Below is a small trained network, with its code and all its weights. Each question gives an input and a class and asks what happens when units are switched off, that is, made to give their printed mean instead of their output.

import numpy as np


def w(rows, s, z=0):
    codes = np.array(rows[::2]) - 128.0
    scale = np.full(codes.shape[1], s)
    scale[-1] = z or s
    return codes * scale


def norm(h):
    return h / np.sqrt((h * h).mean(-1, keepdims=True) + 1e-5)


def f(y):
    return y / 2 * (1 + np.tanh(0.7978845608 * (y + 0.044715 * y**3)))


def log_softmax(a):
    a = a - a.max(-1, keepdims=True)
    return a - np.log(np.exp(a).sum(-1, keepdims=True))


def net(x, mask):
    res = np.array(x, float).reshape(1, 6) / 4 @ E
    u = 0
    for l in range(4):
        y = f(norm(res) @ A[l][:, :-1].T + A[l][:, -1])
        res = res + np.where(mask[u : u + 5], y, B[l][:, -1]) @ B[l][:, :-1]
        u += 5
    return log_softmax(norm(res)[-1] @ U[:, :-1].T + U[:, -1])


A, B = {}, {}
E = w([
[175,124,127,131],'x0',
[110,112,62,80],'x1',
[100,128,138,145],'x2',
[166,114,145,81],'x3',
[104,254,196,176],'x4',
[87,101,138,146],'x5',
],0.0098)
A[0] = w([
[112,255,110,201,76],'L0N0',
[174,45,167,130,85],'L0N1',
[121,152,108,165,4],'L0N2',
[155,188,34,96,253],'L0N3',
[19,42,126,214,88],'L0N4',
],0.0071,0.0034)
B[0] = w([
[71,61,83,168,248],'L0N0',
[169,213,138,122,172],'L0N1',
[137,146,103,149,92],'L0N2',
[69,2,163,14,253],'L0N3',
[106,131,72,124,213],'L0N4',
],0.0067,0.0032)
A[1] = w([
[72,49,125,146,144],'L1N0',
[71,143,57,20,253],'L1N1',
[136,207,101,211,53],'L1N2',
[102,6,205,69,209],'L1N3',
[1,188,199,175,199],'L1N4',
],0.0067,0.0029)
B[1] = w([
[28,106,110,255,187],'L1N0',
[101,41,219,9,244],'L1N1',
[182,84,152,97,139],'L1N2',
[81,180,138,166,254],'L1N3',
[48,195,64,120,252],'L1N4',
],0.0081,0.005)
A[2] = w([
[197,44,224,187,64],'L2N0',
[237,149,189,131,75],'L2N1',
[158,148,143,219,75],'L2N2',
[33,217,194,108,248],'L2N3',
[238,157,210,1,157],'L2N4',
],0.0081,0.0012)
B[2] = w([
[175,254,127,132,149],'L2N0',
[161,207,123,88,146],'L2N1',
[163,133,72,91,143],'L2N2',
[91,149,98,200,254],'L2N3',
[152,128,51,95,204],'L2N4',
],0.0089,0.0056)
A[3] = w([
[38,200,234,254,219],'L3N0',
[143,201,119,219,239],'L3N1',
[107,199,155,60,85],'L3N2',
[204,96,46,147,82],'L3N3',
[96,211,185,217,254],'L3N4',
],0.0071,0.0027)
B[3] = w([
[157,150,100,159,254],'L3N0',
[157,103,79,59,197],'L3N1',
[248,108,162,98,133],'L3N2',
[76,108,163,129,129],'L3N3',
[175,182,93,146,216],'L3N4',
],0.011,0.0068)
U = w([
[141,159,128,240,19],'0',
[51,237,48,221,161],'1',
[154,139,187,175,4],'2',
[250,172,80,132,252],'3',
[52,100,66,199,161],'4',
[127,1,144,83,125],'5',
[44,136,169,113,153],'6',
[123,103,151,84,249],'7',
],0.0077,0.0035)

Each question gives the input, the list of numbers given to net, and the class t.
The units are the neurons (one row each of A and B). Each row of codes is followed by its name. A weight is (code - 128) times the scale printed after its matrix; where a second scale follows, it is the last column's (A, B and U).
mask holds one flag per neuron, layer by layer. A switched-off neuron (its flag False) gives its mean, the last column of its row in B, instead of its output. The means were averaged over made-up inputs and are rounded, as every weight is.
A unit's drop is (log p(t) with every unit on - log p(t) with that unit switched off) / (log p(t) with every unit on - log p(t) with every unit switched off).
The circuit of an input: a set's keep is (log p(t) with only the set's units on - log p(t) with every unit switched off) / (log p(t) with every unit on - log p(t) with every unit switched off). Starting from the 12 units with the biggest drops (on a tie, the unit counted first), units are removed one at a time, each time the one whose removal leaves the highest keep (on an exact tie, the one counted first), for as long as the keep stays at least 0.8.
circuit, biggest first: the units of the circuit, biggest drop first
top k neurons: the k neurons with the biggest drops, biggest first
k most important neurons of layer l: the k neurons of layer l with the biggest drops, biggest first
drop of u: that unit's drop, to one decimal
input [-3,-5,-2,-4,-1,0], class 3: top neuron : [L0N3]
input [-2,-7,1,-4,-6,0], class 3: circuit, biggest first : [L1N4, L2N0]
input [5,-6,6,-3,-5,1], class 3: top 2 neurons : [L1N4, L2N0]
input [1,-5,-1,1,4,6], class 3: top 2 neurons : [L0N3, L3N4]
input [-2,-6,3,2,-6,0], class 3: top 3 neurons : [L2N0, L1N4, L0N1]
input [-3,3,-6,-4,1,-4], class 7: top 2 neurons : [L1N1, L1N4]
input [-2,0,0,5,2,-4], class 7: 3 most important neurons of layer 1 : [L1N0, L1N4, L1N1]
input [-6,-6,-3,6,-7,3], class 3: 4 most important neurons of layer 1 : [L1N4, L1N1, L1N3, L1N0]
input [-3,4,6,6,5,-7], class 7: top 2 neurons : [L1N1, L1N0]
input [-5,-8,1,-2,-2,1], class 3: 3 most important neurons of layer 3 : [L3N4, L3N0, L3N1]
input [8,-4,-4,4,7,8], class 3: 3 most important neurons of layer 1 : [L1N0, L1N3, L1N2]
input [3,4,-6,2,5,2], class 6: 2 most important neurons of layer 1 : [L1N1, L1N4]
input [-4,5,1,-4,2,-8], class 7: drop of L1N1 : 0.7
input [8,-5,4,-1,-1,4], class 3: drop of L0N3 : 0.1
input [4,8,-1,1,5,1], class 7: drop of L1N1 : 0.9
input [0,8,-3,7,7,-1], class 7: most important neuron of layer 3 : [L3N2]
